Here is a tiny trained network, its code and every weight. The questions are about switching its units off for an input and a target symbol, where a switched-off unit gives its printed mean instead of its output.

import numpy as np


def w(rows, s, z=0):
    codes = np.array(rows[::2]) - 128.0
    scale = np.full(codes.shape[1], s)
    scale[-1] = z or s
    return codes * scale


def norm(h):
    return h / np.sqrt((h * h).mean(-1, keepdims=True) + 1e-5)


def f(y):
    return np.maximum(y, 0)


def softmax(a):
    e = np.exp(a - a.max(-1, keepdims=True))
    return e / e.sum(-1, keepdims=True)


def log_softmax(a):
    a = a - a.max(-1, keepdims=True)
    return a - np.log(np.exp(a).sum(-1, keepdims=True))


def net(x, mask):
    ids = ['ΓΞΦΩαδεημτ'.index(c) for c in x.split()]
    T = len(ids)
    res = E[ids] + P[:T]
    q, k, v = (norm(res) @ M[0].T for M in (Q, K, V))
    z = softmax(np.where(np.tri(T) > 0, q @ k.T / 2**0.5, -1e9)) @ v
    res = res + np.where(mask[0], z, O[0][:, -1]) @ O[0][:, :-1]
    y = f(norm(res) @ A[0][:, :-1].T + A[0][:, -1])
    res = res + np.where(mask[1:17], y, B[0][:, -1]) @ B[0][:, :-1]
    return log_softmax(norm(res)[-1] @ U[:, :-1].T + U[:, -1])


Q, K, V, O, A, B = {}, {}, {}, {}, {}, {}
E = w([
[30,153,109,88],'Γ',
[95,124,117,236],'Ξ',
[96,195,124,176],'Φ',
[254,26,194,45],'Ω',
[130,146,137,117],'α',
[77,187,156,106],'δ',
[155,51,100,26],'ε',
[165,103,151,105],'η',
[164,120,97,121],'μ',
[161,136,88,158],'τ',
],0.0024)
P = w([
[98,157,149,119],'0',
[123,70,40,138],'1',
[226,60,127,115],'2',
[61,120,242,36],'3',
[119,63,30,142],'4',
[227,68,134,110],'5',
[49,136,250,36],'6',
],0.0023)
Q[0] = w([
[160,94,2,160],'head 0',
[74,134,99,124],'head 0',
],0.012)
K[0] = w([
[116,2,163,200],'head 0',
[53,146,114,183],'head 0',
],0.0099)
V[0] = w([
[24,71,167,228],'head 0',
[45,5,198,186],'head 0',
],0.0026)
O[0] = w([
[101,65,42,164,6],'head 0',
[80,2,89,128,48],'head 0',
],0.0034,0.0011)
A[0] = w([
[125,120,107,252,30],'neuron 0',
[200,143,144,144,230],'neuron 1',
[124,96,202,113,93],'neuron 2',
[33,136,171,57,73],'neuron 3',
[72,169,170,96,128],'neuron 4',
[65,80,137,80,35],'neuron 5',
[139,131,138,61,139],'neuron 6',
[173,131,67,215,28],'neuron 7',
[177,58,131,143,3],'neuron 8',
[138,135,80,54,105],'neuron 9',
[121,109,182,156,166],'neuron 10',
[186,66,146,52,204],'neuron 11',
[146,34,71,114,94],'neuron 12',
[167,128,131,112,121],'neuron 13',
[39,104,97,52,81],'neuron 14',
[171,200,106,220,125],'neuron 15',
],0.004,0.0018)
B[0] = w([
[215,205,241,108,140],'neuron 0',
[65,87,104,90,211],'neuron 1',
[113,69,87,50,174],'neuron 2',
[183,25,74,144,197],'neuron 3',
[206,114,86,132,191],'neuron 4',
[143,54,176,180,152],'neuron 5',
[149,161,133,181,189],'neuron 6',
[142,110,225,105,150],'neuron 7',
[129,211,102,201,149],'neuron 8',
[97,163,187,75,160],'neuron 9',
[125,110,177,91,161],'neuron 10',
[42,161,127,195,253],'neuron 11',
[170,177,132,93,191],'neuron 12',
[89,132,94,127,160],'neuron 13',
[143,141,254,208,175],'neuron 14',
[113,31,102,101,154],'neuron 15',
],0.0033)
U = w([
[105,127,182,227,70],'Γ',
[224,134,158,194,145],'Ξ',
[104,57,86,83,71],'Φ',
[232,103,115,81,123],'Ω',
[50,136,154,106,91],'α',
[162,247,183,97,125],'δ',
[137,159,65,40,170],'ε',
[61,96,146,155,64],'η',
[97,170,98,182,253],'μ',
[146,67,54,204,193],'τ',
],0.011,0.0039)

Each question gives the input, a string of symbols that net reads in full, and the target symbol t.
The units are the heads (2 rows each of Q, K, V and O) and the neurons (one row each of A and B). Each row of codes is followed by its name. A weight is (code - 128) times the scale printed after its matrix; where a second scale follows, it is the last column's (O, A, B and U).
mask holds one flag per unit, heads first, then neurons. A switched-off unit (its flag False) gives its mean, the last column of its rows in O or B, instead of its output. The means were averaged over made-up inputs and are rounded, as every weight is.
A unit's drop is (log p(t) with every unit on - log p(t) with that unit switched off) / (log p(t) with every unit on - log p(t) with every unit switched off).
The circuit of an input: a set's keep is (log p(t) with only the set's units on - log p(t) with every unit switched off) / (log p(t) with every unit on - log p(t) with every unit switched off). Starting from the 12 units with the biggest drops (on a tie, the unit counted first), units are removed one at a time, each time the one whose removal leaves the highest keep (on an exact tie, the one counted first), for as long as the keep stays at least 0.8.
circuit, biggest first: the units of the circuit, biggest drop first
most important unit: the unit with the biggest drop
top k neurons: the k neurons with the biggest drops, biggest first
drop of u: that unit's drop, to one decimal
input Φ μ η Ω Φ, target Ξ: circuit, biggest first : (neuron 0; neuron 11)
input μ Ω ε ε μ Γ Ω, target δ: circuit, biggest first : (head 0)
input ε α α, target α: circuit, biggest first : (neuron 1; neuron 11; neuron 3; neuron 14)
input τ Ω μ Γ μ Φ, target Φ: circuit, biggest first : (neuron 15; neuron 1)
input α α α Γ η, target μ: circuit, biggest first : (neuron 11; neuron 3; neuron 12; neuron 8)
input α δ Ξ Γ ε μ τ, target Ω: top 3 neurons : (neuron 4; neuron 3; neuron 11)
input η μ δ Γ η, target μ: top 3 neurons : (neuron 3; neuron 11; neuron 12)
input Φ η Γ δ μ, target ε: circuit, biggest first : (neuron 12; neuron 3; neuron 9)
input μ η η Γ α, target δ: top 2 neurons : (neuron 12; neuron 3)
input μ Γ ε Ω ε τ, target τ: top 4 neurons : (neuron 1; neuron 14; neuron 15; neuron 11)
input μ Φ τ δ ε, target α: top 2 neurons : (neuron 9; neuron 11)
input Φ Ω α τ μ, target ε: top 2 neurons : (neuron 12; neuron 14)
input ε Ω τ Γ τ μ, target μ: top 3 neurons : (neuron 11; neuron 3; neuron 1)
input η τ ε, target ε: most important unit : neuron 14
input μ δ Ξ α Φ Φ ε, target δ: drop of head 0 : 1.6
input μ Ω Φ, target Φ: drop of neuron 15 : 0.2
input η μ Ω Φ Ξ τ, target τ: drop of neuron 1 : 0.6
